Rows near named flat spaces through zero (a row that begins with a name and a colon came from that space):
muvur-navot: [334,42,116,211,104,-84,137,-11,-113,175,76,0,20,-235,199,-83,218,-277,-70,100,73,12,-353,-149,146,103,175,17]
muvur-navot: [72,204,0,35,50,-79,97,107,-119,-12,-92,5,164,-99,-101,43,40,-184,-66,103,380,165,-188,-4,14,34,102,24]
geri-bof: [-66,91,-10,-57,-68,-74,27,-72,-224,111,-211,-60,288,-455,137,-383,72,-153,80,-67,160,105,-389,-123,26,79,391,-72]
sofez-pazoz: [-159,-54,82,-12,-108,83,-35,-228,-177,-64,-109,-86,-18,-154,55,-126,-194,-176,-5,-86,54,-12,22,-83,-118,-137,321,99]
sofez-pazoz: [-55,180,45,-146,-51,-125,-84,122,120,-218,-58,-37,-19,-32,-78,-46,-38,111,48,101,112,131,294,119,-45,-9,-98,-64]
tudig-mepup: [-27,37,-237,-48,-22,83,136,99,29,96,61,117,37,135,157,-91,250,175,70,-90,-222,68,-23,-48,65,84,-175,-30]
tudig-mepup: [157,201,33,96,20,-44,170,-33,-6,-25,106,7,-26,36,95,-26,99,-156,-99,117,117,137,132,-144,-1,-9,-46,110]
geri-bof: [118,70,-145,-71,136,54,-17,242,275,144,94,13,27,202,105,120,104,140,52,45,-14,-95,-202,98,90,187,-358,-213]
geri-bof: [-77,-154,116,-103,2,56,-130,-29,-10,77,-84,-22,32,55,15,61,-93,-6,128,-215,-37,-100,5,33,-4,36,64,11]
sofez-pazoz: [202,87,59,197,-109,-114,94,60,-320,-13,35,215,-47,-116,-244,-67,328,-138,134,112,-21,306,253,-131,99,-1,201,399]
vol-rusi: [287,20,346,145,-10,-45,-150,-276,-25,136,58,-168,-63,-140,4,-131,-135,-312,55,68,132,-103,122,-156,-50,19,207,208]
vuli-doni: [-288,-6,92,-101,116,-215,1,-33,-154,3,-157,-36,436,-257,49,5,-110,-297,3,-137,290,39,-436,-340,74,-30,271,-157]
tudig-mepup: [162,125,161,-106,21,-216,-40,247,38,-89,35,104,31,13,-55,3,196,-36,127,-76,20,63,-58,-149,16,0,-152,-47]
vuli-doni: [-195,-56,66,-30,9,-71,18,-143,55,-80,-21,-40,70,-102,-62,45,-236,-18,-134,51,66,-6,115,-28,-51,-57,39,-48]
sofez-pazoz: [-13,17,-25,49,-21,37,71,-141,-87,141,-48,-28,123,-102,37,-114,-1,-63,-9,0,70,64,10,-30,22,82,144,90]
vol-rusi: [9,59,-15,10,-42,-55,15,-2,-142,-48,-36,31,78,116,-145,-25,93,16,26,-107,41,76,59,-82,-45,-90,5,122]
vol-rusi: [-96,-257,97,14,-162,-77,-168,-202,-360,-88,-251,-88,22,-141,-144,-249,59,208,78,-318,-209,-42,91,147,-37,-167,388,112]
vol-rusi: [35,-143,209,-86,67,-84,159,225,-21,-36,22,277,-18,118,-122,355,72,-59,-52,-217,-28,48,-40,-35,11,-1,-141,34]
sofez-pazoz: [-310,-45,-248,-90,139,169,-70,-48,71,149,-77,-125,282,381,23,220,-180,67,28,-162,164,-108,-108,17,36,51,-123,-87]
geri-bof: [107,29,90,2,13,-31,117,144,-102,10,22,140,-41,-92,152,19,208,-178,69,-50,-22,120,-99,-120,92,49,85,52]
muvur-navot: [233,-20,257,79,8,-84,153,-22,-51,74,71,127,-47,-113,-39,52,56,-193,-83,-13,34,53,15,-109,-14,40,37,142]
vuli-doni: [-32,28,-137,-68,-51,-41,-53,116,-141,17,-140,6,117,16,43,-181,295,220,194,-157,-109,124,40,109,121,75,67,0]
vuli-doni: [101,45,62,10,-40,-48,-175,36,-101,16,-103,-69,32,-104,-124,-110,42,-23,151,14,103,9,-47,71,12,26,152,52]
vol-rusi: [13,349,-426,87,-66,179,182,78,-133,-66,-12,-7,36,199,-79,-79,121,17,-106,163,241,174,-139,28,-113,-101,-74,81]
tudig-mepup: [-98,233,-327,-1,39,137,400,114,35,35,68,166,122,231,35,154,92,9,-200,92,172,244,16,-29,-15,62,-250,39]
sofez-pazoz: [100,-56,46,50,7,-101,5,179,-112,-81,84,182,-89,162,-107,133,271,23,115,-93,-186,72,95,-109,94,-65,-81,130]
vuli-doni: [97,-211,196,21,-72,78,-43,-214,144,73,108,-26,-228,-229,67,-113,-248,-45,-104,21,-235,-280,-124,-31,-162,-46,27,-74]
sofez-pazoz: [203,223,-23,-6,-18,-62,222,224,211,-152,236,186,-243,103,111,30,242,76,-67,198,-148,184,310,-39,11,28,-370,6]
vuli-doni: [-75,-45,-94,82,56,64,36,-24,125,-28,162,25,-105,-16,37,123,-144,-94,-113,209,-60,-104,-140,-116,-6,-63,-84,-89]
muvur-navot: [84,-250,101,11,6,89,-78,-132,-98,47,20,-63,-89,199,96,0,-26,-12,-39,-396,-230,-353,-389,-141,-140,-215,8,-55]
sofez-pazoz: [-180,148,-153,-38,-60,113,30,-96,-24,-65,-13,-45,63,159,-53,-11,-140,-49,-19,21,149,68,131,-96,-128,-102,-26,91]
geri-bof: [-79,-37,44,-66,-9,38,-25,73,26,-77,13,68,-66,14,-51,129,-114,-87,14,-12,18,-36,-66,-47,-63,-66,-22,-21]
geri-bof: [16,-161,134,-17,-248,133,-272,-300,-222,6,-172,-178,-144,-242,-32,-407,-164,2,145,-201,-158,-211,-80,53,-225,-166,403,102]
geri-bof: [-49,-136,-106,-138,22,138,-117,90,141,213,-63,0,78,37,9,7,-57,180,118,-131,-94,-187,-288,160,1,159,-118,-181]
vol-rusi: [-35,-84,124,83,-60,78,-105,-318,-153,20,-92,-193,-16,-152,16,-131,-250,-189,-53,-36,107,-127,-60,-37,-118,-121,337,91]
vuli-doni: [32,102,24,54,75,97,85,-15,131,-69,127,-17,-118,217,-21,270,-202,-180,-170,150,206,-23,94,-37,-96,-73,-163,51]
tudig-mepup: [-167,-34,-62,-75,82,105,-83,26,160,-25,-29,-86,-2,177,5,225,-216,55,-24,37,114,-68,96,174,6,35,-108,-93]
vuli-doni: [-120,-85,58,-404,-11,67,-228,173,82,6,-218,-69,119,453,79,46,41,324,267,-633,-86,-147,44,183,-89,23,-235,-143]
tudig-mepup: [115,168,181,48,-30,-81,99,40,-106,-120,-55,63,1,-124,-312,131,-143,-251,-149,158,407,157,26,18,-142,-71,99,158]
muvur-navot: [-66,-16,97,50,37,-115,-19,58,103,-90,105,120,-22,-202,-305,215,-246,-187,-85,316,140,3,-57,-115,-31,-40,-28,-16]
vuli-doni: [-121,36,156,-20,-22,-19,-69,-201,-137,-102,-198,-201,88,-122,-17,-34,-255,-164,-80,-38,321,33,97,76,-90,-89,309,54]
sofez-pazoz: [126,-31,-61,148,20,27,153,-15,-96,212,91,150,73,-15,-89,26,141,-88,-16,39,-37,46,-140,-137,64,87,2,146]
tudig-mepup: [13,-182,260,67,-20,-116,-278,-158,-134,-81,-84,-136,-47,-117,-180,-5,-159,-82,69,-57,8,-145,50,6,-23,-136,266,78]
vol-rusi: [38,319,-198,102,7,-11,340,70,26,-50,160,153,36,88,-29,52,136,-96,-164,282,165,305,193,-158,7,20,-192,137]
vol-rusi: [-48,271,-250,9,58,-80,220,275,-116,-169,-23,114,129,136,-34,108,259,3,-83,85,213,282,-93,-30,77,-47,-105,-24]
muvur-navot: [-69,102,83,-88,44,-202,-112,150,-65,-81,-134,16,231,58,-287,128,21,2,120,-35,273,160,142,23,58,32,1,56]
muvur-navot: [125,-70,175,49,86,14,-63,20,-41,138,27,8,10,-78,54,109,-41,-303,75,-28,104,-106,-298,-151,49,50,128,23]
muvur-navot: [-76,23,154,-75,-66,-4,-7,-84,-7,-124,-65,-25,-41,-26,-88,34,-202,-72,-57,-31,131,38,212,32,-140,-84,62,72]
tudig-mepup: [19,-30,-48,-13,99,-32,18,170,23,-16,64,79,19,219,4,185,127,27,15,-100,-55,-44,-157,-75,63,-30,-177,-68]
sofez-pazoz: [-112,-30,207,-113,-31,-174,-283,93,-85,-215,-202,-87,18,-223,-163,2,-118,-37,156,1,155,32,65,132,19,-58,249,-53]
geri-bof: [-202,42,-13,-213,39,29,22,150,47,-53,-98,38,126,20,85,113,-101,-80,28,-135,156,17,-211,-41,-40,6,-35,-160]
geri-bof: [145,164,80,-95,59,-125,26,156,-130,54,-167,-42,225,59,108,-73,272,-21,106,-240,217,142,-104,28,90,111,48,-10]
tudig-mepup: [226,-54,48,121,61,22,-20,-78,69,152,182,-52,-130,75,326,-102,205,-40,87,-24,-273,-113,25,-152,137,73,-52,23]
tudig-mepup: [136,-35,173,29,-16,-114,-119,150,-168,-179,-24,86,-99,233,-341,214,93,-10,74,-142,39,14,114,12,-52,-179,-30,182]
muvur-navot: [257,94,60,173,78,140,209,-77,21,196,120,23,-36,-36,-1,137,-138,-357,-226,176,288,-58,-320,-99,-96,49,0,86]
vol-rusi: [-147,-64,24,-112,4,48,-87,23,88,15,13,51,46,96,-129,144,-192,-44,66,-67,27,-90,-44,-92,-82,-26,-98,-19]
vuli-doni: [-27,-94,36,-182,40,-44,-8,145,11,86,-64,87,158,140,33,40,119,111,99,-359,-97,-81,-241,-60,2,40,-143,-125]
geri-bof: [-165,339,-331,-144,146,-13,-113,261,172,-51,-103,-151,306,336,-103,152,-18,149,71,121,432,104,-46,152,61,96,-288,-193]
muvur-navot: [-156,-159,21,113,-60,-87,-135,-193,-243,-79,-149,-94,75,-257,-227,-96,-135,-2,-36,42,29,-28,-54,49,-3,-136,367,52]
muvur-navot: [219,377,-273,2,115,138,253,110,437,71,275,-57,-98,347,352,9,115,114,-187,254,50,29,99,22,-13,151,-578,-168]
sofez-pazoz: [177,185,-72,87,117,-83,145,157,79,23,194,71,10,12,186,17,220,-170,-37,162,25,49,-257,-266,107,34,-163,-89]
geri-bof: [91,42,-220,75,2,116,56,2,159,-18,124,-45,-177,277,64,5,98,296,-99,100,-187,-38,229,203,1,4,-285,-23]
vuli-doni: [187,-60,106,78,-66,43,-36,-44,-69,38,-28,-3,-147,6,-102,-23,47,66,20,-14,-54,3,201,197,-21,29,68,163]
tudig-mepup: [-58,1,-174,49,-8,32,103,94,-174,-54,-15,114,43,151,-128,94,132,33,-38,-73,-8,65,-145,-45,-5,-110,-17,61]
vol-rusi: [-41,-124,204,83,-130,-138,-37,-189,-393,-114,-184,-12,25,-221,-135,-159,67,-59,40,-159,-25,139,231,-4,9,-134,451,254]
vol-rusi: [-137,-160,13,-39,-116,74,-186,-80,-197,-52,-189,-53,-4,-77,-214,-56,-154,49,74,-149,-1,-102,-114,128,-120,-132,249,45]
vuli-doni: [331,121,-17,183,-85,-32,92,6,-59,167,160,105,-123,-294,167,-341,368,-90,147,232,-220,147,40,-154,147,167,102,156]
geri-bof: [-44,18,-34,-19,-12,45,69,-51,130,-165,80,-35,-154,198,28,80,-109,120,-180,11,-66,-53,194,60,-124,-141,-203,-47]
sofez-pazoz: [162,-56,176,143,-109,-58,202,-117,-227,90,85,208,-52,-363,-19,-169,113,-291,-35,22,-116,89,-146,-315,-33,-33,255,211]
geri-bof: [84,149,141,131,-111,-134,-24,-127,-150,-262,41,-47,-131,-220,-189,-135,-115,-242,-113,215,148,48,25,-198,-174,-277,195,124]
muvur-navot: [64,-102,131,-26,60,-182,-121,137,-149,-17,-55,26,85,-63,58,-27,225,-51,162,-218,-100,-53,-291,-147,129,-34,117,-80]
muvur-navot: [-75,87,103,-52,-45,-8,76,47,94,-50,15,141,-16,-96,-252,175,-209,-116,-34,213,211,182,319,46,-69,74,-44,139]
vol-rusi: [198,169,-105,49,97,-51,93,168,55,-8,52,-15,29,143,29,44,180,51,-104,58,112,11,-215,39,27,14,-202,-111]
tudig-mepup: [122,29,118,69,10,-115,-118,47,-142,-45,2,-11,-1,-85,-57,-36,93,-185,114,6,56,-9,-160,-168,37,-76,149,59]
vol-rusi: [-68,-166,-30,-12,-101,79,-177,-145,-48,30,-104,-115,-59,-112,-10,-195,-79,179,73,-76,-182,-141,0,171,-42,-25,159,-32]
vuli-doni: [184,-90,228,38,66,-82,198,26,-102,192,52,192,83,30,58,117,212,-161,16,-215,-46,91,17,-175,107,129,6,173]
sofez-pazoz: [195,-23,113,203,-22,-79,133,32,-282,47,89,197,-69,-179,7,-22,289,-285,77,46,-88,163,-53,-260,137,-7,243,259]
tudig-mepup: [-236,-161,92,-66,73,17,-243,-77,96,-119,-128,-192,1,3,-130,226,-418,13,-65,34,181,-183,11,228,-48,-74,88,-146]
[125,92,143,115,136,-200,-161,-100,-49,-49,-74,-311,105,-216,180,-133,-16,-183,-49,118,252,-75,-227,-30,116,-24,253,-155] : vol-rusi
[159,80,20,129,46,2,230,21,-102,67,72,104,-4,42,63,82,170,-162,-91,36,80,149,25,-88,68,47,15,156] : vuli-doni
[126,37,102,-73,25,33,89,59,34,82,33,62,-1,192,116,62,107,-42,37,-200,-5,17,56,-61,-17,61,-137,61] : vuli-doni
[-329,-288,50,-148,13,-12,-187,-74,17,-58,-140,-61,78,54,-59,114,-207,185,55,-235,-130,-141,89,123,9,-52,57,-111] : vuli-doni
[282,-75,174,115,103,-115,133,136,115,111,264,223,-118,-127,41,134,138,-207,-51,119,-162,-76,-282,-269,85,65,-155,-37] : muvur-navot
[-47,69,-195,97,-3,108,31,-9,-138,14,11,-7,15,98,42,-5,90,-77,45,50,35,68,-48,-75,50,-40,86,102] : tudig-mepup
[199,49,77,35,71,-180,104,187,-55,30,50,134,70,-44,3,21,283,-52,14,-40,-14,80,-192,-128,110,52,-64,-22] : muvur-navot
[-49,32,-208,4,13,43,1,75,-73,99,-79,32,180,197,-212,62,90,167,50,-57,83,63,-21,113,34,62,-83,60] : muvur-navot
[-396,-197,-176,-186,-86,210,-307,-34,51,-20,-119,-76,-22,171,-23,17,-196,238,272,-156,-205,-128,196,158,-13,-17,24,-36] : muvur-navot
[10,-283,20,79,-91,165,81,-159,48,78,163,135,-264,-67,20,-2,-107,35,-97,-15,-401,-195,-41,-55,-104,-72,-28,43] : muvur-navot
[163,129,18,109,241,-32,246,-62,344,77,242,-97,14,37,250,177,-171,-184,-409,257,204,-148,-298,-132,-15,46,-305,-265] : vol-rusi
[-134,-115,79,-16,-111,230,-16,-298,32,-5,-26,-63,-117,140,-216,117,-460,-31,-155,-52,89,-136,251,102,-297,-137,15,173] : muvur-navot
[22,116,28,-73,194,29,203,189,231,10,206,155,48,467,0,481,-72,-191,-137,-56,199,-13,-60,-242,-51,-10,-465,-24] : vuli-doni
[56,3,140,-1,4,-179,-98,139,-82,-112,-9,69,0,-164,-132,15,64,-121,89,35,32,22,-152,-122,32,-66,90,-18] : sofez-pazoz
[94,91,-36,250,-3,-167,306,-82,-202,-17,80,121,43,-228,22,-104,273,-91,-161,223,-19,305,188,-129,165,25,167,189] : geri-bof
[16,-154,76,165,-38,61,45,-187,-99,2,11,-11,-167,-88,-1,33,-51,-16,-86,91,-102,35,303,138,49,-5,199,183] : vuli-doni
[86,-96,160,122,-71,-97,-167,-95,-309,-56,-112,-66,-25,-265,-113,-160,35,-166,90,-41,13,-45,-195,-72,0,-140,408,107] : sofez-pazoz
[-230,-84,-321,-60,45,99,101,129,-50,-65,-55,45,57,234,114,99,135,250,-61,-173,-155,-12,-188,104,61,-67,-113,-166] : vuli-doni
[-112,109,-129,-58,47,-122,-40,191,23,-109,-33,23,117,-5,-48,29,104,80,70,92,67,117,-24,6,107,22,-66,-113] : vol-rusi
[-19,-165,93,-34,-101,146,15,-164,107,20,92,22,-254,-18,198,-79,-91,58,7,-69,-328,-98,273,18,-69,-6,-15,51] : muvur-navot
[141,-93,21,-17,299,-159,213,372,229,150,324,300,77,167,282,343,322,-150,-12,-99,-238,-118,-578,-450,244,113,-437,-284] : sofez-pazoz
[-235,79,-168,-56,32,22,-13,91,24,12,-34,37,164,-159,-29,37,-111,-126,60,177,170,73,-221,-96,53,58,66,-103] : geri-bof
[261,165,-331,115,72,37,200,208,179,141,163,71,-43,89,124,-74,354,270,-92,232,-140,56,-142,158,139,194,-343,-142] : geri-bof
[-30,40,28,-106,1,-39,-42,38,117,-93,-43,-78,-39,54,124,-36,19,165,15,-38,-37,31,241,161,23,39,-88,-91] : sofez-pazoz
[-92,51,-59,-113,-37,98,17,133,-7,11,24,159,27,235,-109,146,15,-50,148,-116,21,76,80,-123,-55,-5,-139,126] : vol-rusi
[98,-26,220,-145,133,-96,146,96,165,-9,37,34,26,227,205,194,52,26,-129,-283,0,-49,20,-15,-7,37,-271,-135] : geri-bof
[175,34,72,19,33,-140,18,-22,-70,-24,-14,-100,28,72,220,-178,272,98,-7,-203,-115,-13,-12,-42,64,-35,-8,-52] : muvur-navot
[193,61,180,17,-66,-46,30,-71,-55,42,-46,-14,-19,-88,-62,-114,28,-37,-12,-32,83,64,151,59,-66,44,74,135] : vuli-doni
[-227,181,-244,-189,30,-44,-89,222,357,-261,112,-42,-79,111,173,-8,-15,238,50,208,-121,14,139,16,31,-29,-365,-329] : muvur-navot
[-214,-15,-114,-283,79,123,-234,144,156,70,-196,-137,212,379,-46,176,-151,233,170,-285,170,-129,-47,254,-28,100,-207,-177] : geri-bof

Rows near named flat spaces through zero:
gakobigo: [-101,15,343,-211,-366,14,27,-92,-95,78,9,221,-262,143,83,-9,-76,-259,-115,-79,-4,-95,-134,187,266,96,-221,-151]
gakobigo: [189,-101,-53,-120,-224,207,55,-51,47,153,100,41,-71,56,49,34,-12,55,-93,-80,-93,-100,130,139,198,-14,-44,-178]
bebvuzak: [75,34,94,-297,-474,20,124,-39,-116,90,-60,-134,-208,143,345,174,243,44,-108,-136,-122,-103,-156,76,244,201,-316,23]
bebvuzak: [184,-34,55,-121,-43,-21,-73,46,-135,-121,-95,66,6,-129,-65,-22,-142,-189,-229,-73,18,-75,143,184,103,114,61,-158]
pespote: [0,76,-47,62,128,-68,-101,-13,-25,106,164,23,-3,113,30,-300,-201,-53,-118,-122,-30,-2,32,15,-209,152,159,-99]
gakobigo: [138,-148,142,-149,-143,-37,147,11,113,77,59,-54,-130,111,-275,-19,-123,3,153,50,7,-27,21,-51,119,-118,-129,115]
gakobigo: [224,-121,-176,-21,-6,118,12,59,45,44,21,-67,90,-57,-69,1,53,129,36,-9,-22,-48,165,68,56,-47,26,-47]
pespote: [-241,-185,-121,121,60,120,-9,5,25,-271,-258,-220,177,-208,105,420,372,282,207,331,-139,68,29,-88,179,-290,-42,101]
kuglilo: [148,-62,-59,-132,-42,-19,30,49,10,72,-16,-51,27,2,-53,116,147,201,-9,34,-32,-107,70,26,86,-59,24,-19]
pespote: [-94,14,83,-11,-10,111,2,-72,148,40,21,25,-94,2,-156,-109,-188,-59,148,10,-8,38,-64,-14,5,-147,-13,6]
bebvuzak: [4,38,-212,257,118,36,-36,75,40,58,83,85,128,40,151,-79,157,9,14,-93,50,-13,-41,-14,-111,35,39,-53]
kuglilo: [-111,-137,310,-23,75,-24,56,-53,104,-202,-130,106,-91,-174,-319,168,-306,-191,-30,169,-10,-7,26,-26,210,-306,86,61]
kuglilo: [-13,84,-65,20,38,55,1,-72,-33,236,236,7,-2,120,65,-268,-80,70,94,-73,68,116,35,2,-231,184,-24,75]
pespote: [48,11,-65,61,74,-24,-93,35,-109,-464,-318,-116,111,-290,71,266,-57,-197,-294,34,-85,35,106,-16,71,13,140,-122]
pespote: [-204,-14,137,-32,-121,150,-124,-101,65,-241,-179,74,-71,-57,-206,52,-166,-217,101,163,-48,70,5,44,148,-204,-40,-284]
gakobigo: [187,-23,-175,56,48,-83,-29,85,-177,-31,46,34,179,17,46,42,171,46,-93,27,107,36,203,22,-97,195,21,-86]
pespote: [-102,8,-220,108,-38,143,-6,-59,34,117,113,-62,92,136,156,45,264,257,189,101,-35,99,33,-81,-91,-13,-72,-60]
pespote: [273,-49,-563,138,-63,337,132,-23,310,212,176,-354,94,114,237,89,225,462,96,-113,-249,-4,95,-196,-68,-127,40,-14]
bebvuzak: [225,-165,-85,78,3,-146,31,141,-119,113,172,-27,42,141,185,-175,34,-18,-202,-172,-51,-139,91,94,13,240,12,18]
gakobigo: [137,-143,-133,71,61,61,-1,59,36,-54,-13,-93,77,-87,41,23,-18,46,-101,-36,-109,-72,120,42,79,-47,100,-27]
bebvuzak: [1,53,97,-81,-44,-50,-51,36,-148,-66,-112,152,17,-96,8,69,85,-114,-80,-4,114,-39,-10,135,76,85,-43,-64]
bebvuzak: [-172,-235,-9,168,33,240,-50,-101,70,-160,-11,-27,40,-103,13,58,-165,-46,7,159,-181,66,171,51,171,-202,68,-130]
gakobigo: [93,146,246,-229,-272,2,-28,-24,-162,-82,-117,133,-190,-55,2,-136,-226,-439,-157,-213,115,-6,-94,206,97,261,-187,-90]
bebvuzak: [-171,-62,211,-38,87,-184,13,71,-191,287,147,257,37,73,24,-114,254,138,161,78,216,-74,-80,169,3,102,-111,226]
kuglilo: [72,227,-27,-15,-78,81,-68,-39,-7,-66,-65,73,-77,-58,113,-89,-169,-271,-214,-241,13,-2,-86,59,-57,148,33,-177]
kuglilo: [13,64,139,-109,262,-266,-322,190,-255,-169,-216,334,178,-211,-382,-162,-12,-196,-71,86,269,-129,103,295,-51,54,212,-276]
gakobigo: [-69,78,-127,98,98,58,-59,-56,-188,-98,-13,-93,125,-134,273,7,32,7,-99,-7,8,168,96,13,-159,232,28,70]
pespote: [183,43,-322,65,56,53,159,108,155,488,261,-36,107,164,129,-67,457,491,292,-123,113,-81,-107,-81,-164,-6,-87,269]
bebvuzak: [97,179,-287,76,90,182,3,-71,281,-48,-14,-251,15,-33,-113,-54,-172,82,125,-67,-79,146,-16,-253,-251,-137,121,-12]
pespote: [29,-213,149,-115,-36,3,169,3,48,120,47,-52,-52,-33,-127,93,24,168,162,116,4,-35,34,11,172,-146,-105,293]
bebvuzak: [79,89,-14,-109,-326,-19,54,30,-166,-126,-177,-61,-56,14,355,263,303,-91,-181,-115,-29,-48,-124,40,170,216,-238,-51]
kuglilo: [87,-189,212,-6,-96,-14,94,-38,108,30,142,179,-144,137,-256,-35,-322,-214,-94,27,-26,-67,111,12,184,-136,17,-128]
pespote: [295,193,101,-178,-232,-5,-31,-15,-71,-248,-182,177,-124,-87,-126,101,-278,-483,-388,-192,84,-35,56,81,102,144,11,-356]
bebvuzak: [79,-241,33,-73,-349,50,118,-54,-69,52,99,-81,-127,209,348,212,107,60,-291,-28,-289,-149,98,67,345,75,-112,-153]
pespote: [-211,-36,155,-64,-167,310,-14,-279,161,-369,-207,-120,-160,-164,-151,265,-418,-209,-41,208,-235,191,104,-100,207,-304,30,-212]
kuglilo: [-51,59,-23,15,95,-99,-72,77,-82,-41,-89,50,95,-58,0,30,180,42,41,41,92,-21,-48,26,-53,24,16,10]
kuglilo: [96,117,-175,123,-21,33,79,-59,203,102,155,18,-42,207,63,90,-16,62,-136,-89,-87,-18,-23,-224,-98,-75,118,-166]
gakobigo: [176,186,-114,2,81,-111,-122,165,-69,63,-24,280,142,11,-216,-140,188,-82,95,-72,325,-48,-16,96,-170,103,2,-185]
kuglilo: [147,183,-81,-166,12,95,-61,-51,65,152,38,60,-25,-33,-121,-85,-104,81,-59,-106,33,-42,48,55,-105,0,143,-157]
kuglilo: [131,-173,-42,-78,-120,149,46,-107,251,61,132,-96,-114,169,-234,25,-268,104,-39,78,-247,-59,197,-85,133,-264,130,-262]
kuglilo: [237,185,-94,-264,-77,92,-22,-3,-67,250,44,21,-16,-61,31,-122,51,136,-41,-196,96,-64,24,168,-85,187,2,-11]
kuglilo: [-78,121,-444,248,140,-27,98,-54,11,251,296,-347,164,277,471,13,390,533,128,13,-102,198,-21,-361,-436,203,4,260]
pespote: [-248,-42,147,31,-5,-110,38,25,-62,191,102,82,-25,148,78,-95,227,109,260,79,96,1,-182,19,-10,28,-190,222]
bebvuzak: [219,-65,-207,34,17,184,8,-6,157,174,156,12,26,33,-21,-79,-81,124,-85,-114,-100,-103,149,51,21,-85,153,-171]
pespote: [105,-184,15,-96,-136,-16,105,-49,-122,46,113,-96,-8,96,101,147,45,141,-120,98,-98,13,215,2,114,98,-54,24]
bebvuzak: [-117,-30,38,-16,-52,65,-6,50,-173,30,-82,14,64,-139,194,-20,271,31,189,3,123,36,-93,182,69,132,-237,223]
gakobigo: [-72,79,169,-68,-30,49,-13,-66,74,194,128,174,-142,81,-148,-270,-231,-130,101,-89,85,-5,-96,82,-44,-7,-30,-13]
gakobigo: [71,-16,-165,84,143,-7,-30,1,58,-151,-57,-208,66,-86,79,85,-99,68,-204,-21,-189,-12,90,-113,-56,-45,227,-37]
bebvuzak: [183,-100,-117,14,-80,13,114,11,107,-152,-64,-236,-14,4,28,221,-22,43,-122,3,-173,-13,74,-165,95,-88,24,9]
gakobigo: [60,183,-46,-76,-17,11,-47,-22,47,-121,-143,-78,-43,-83,-9,47,-89,-79,-116,-96,-39,0,-70,-57,-59,3,79,-89]
gakobigo: [-209,-11,227,-7,-122,-142,101,-22,-43,32,16,115,-92,160,26,140,171,-23,121,128,80,23,-167,-83,85,-26,-205,121]
kuglilo: [-302,-91,346,-84,-91,-180,-17,98,-209,-130,-230,117,-20,-79,-22,86,284,-113,259,182,172,-16,-223,144,208,-1,-314,223]
[-151,42,-67,160,236,122,-114,-40,123,49,45,11,23,-108,68,-208,-196,-2,-42,-101,-105,-31,-54,49,-97,-96,229,-21] : gakobigo
[218,9,-344,29,35,167,-51,-71,67,-128,-17,-213,108,-69,104,193,-65,166,-294,-8,-240,15,280,-96,-43,-34,274,-284] : pespote
[73,-136,218,-144,-127,-132,-123,122,-139,-151,-142,204,-28,-3,-277,-77,-59,-284,-31,55,93,-138,66,240,225,8,-72,-262] : pespote
[-188,167,25,71,97,0,-14,-31,-72,2,-35,11,29,-97,144,-53,65,-28,108,-29,122,131,-156,-25,-162,110,-70,217] : kuglilo
[161,-28,29,45,-38,-62,19,127,-131,-91,-64,118,46,-90,22,-42,32,-253,-70,-119,164,-25,1,126,59,169,-119,42] : gakobigo
[-107,138,-184,29,-189,-140,84,53,-189,174,66,-205,42,273,563,89,643,302,133,-57,10,51,-249,-129,-147,343,-325,232] : kuglilo
[45,-235,-101,153,142,-28,48,-53,103,114,310,-197,4,215,-16,-197,-284,144,-68,43,-232,34,224,-143,-114,-22,190,21] : bebvuzak
[-18,-116,281,35,-61,38,20,-13,-124,-58,32,94,-153,-119,127,-297,-423,-476,-194,-234,-3,-13,-37,247,143,215,-95,136] : gakobigo
[24,253,-332,158,10,178,-37,-42,127,-22,-14,-112,68,9,177,-11,96,35,54,-133,-10,127,-91,-158,-234,44,11,-93] : bebvuzak
[127,-47,-200,-36,-168,-35,236,-61,60,435,373,-216,-64,415,356,92,303,500,-28,-55,-182,-49,9,-211,-72,123,-79,155] : bebvuzak
[234,-122,-51,224,219,-165,-46,107,-156,-74,169,93,99,-8,70,-258,-326,-301,-416,-193,6,-44,234,90,-110,280,229,-75] : gakobigo
[-260,113,-171,200,244,117,-49,-88,88,-156,-122,-247,92,-212,272,126,22,156,-19,27,-175,119,-100,-167,-147,-105,177,166] : gakobigo
[87,-41,117,-2,134,-181,-109,111,-19,-150,-103,266,56,-65,-326,46,-106,-191,-171,66,97,-148,95,82,87,-129,202,-263] : kuglilo
[186,-169,-247,24,-291,259,92,-124,69,-122,54,-322,-37,115,239,191,-60,62,-173,0,-330,79,240,-108,143,25,-55,-205] : pespote
[17,-195,-110,-46,-157,37,234,6,90,280,161,-218,0,211,149,201,432,502,291,137,-90,-23,-28,-140,105,-105,-228,296] : kuglilo
[181,81,-116,8,-179,108,87,4,63,146,95,36,-68,104,181,-24,63,-47,-87,-226,0,-58,-71,15,24,108,-99,-59] : kuglilo
[219,-253,-139,52,62,-145,78,30,-64,121,287,-156,80,238,17,-48,-43,221,-148,74,-136,-13,321,-96,-72,118,123,-5] : kuglilo
[-76,-225,200,-105,-119,-181,49,96,-234,51,-3,112,41,83,-12,121,341,102,148,214,121,-60,36,136,205,58,-239,120] : pespote
[41,-238,-162,213,-161,-16,204,-78,50,131,368,-286,-58,441,325,-23,-2,147,-54,10,-269,103,120,-266,-47,142,-116,76] : kuglilo
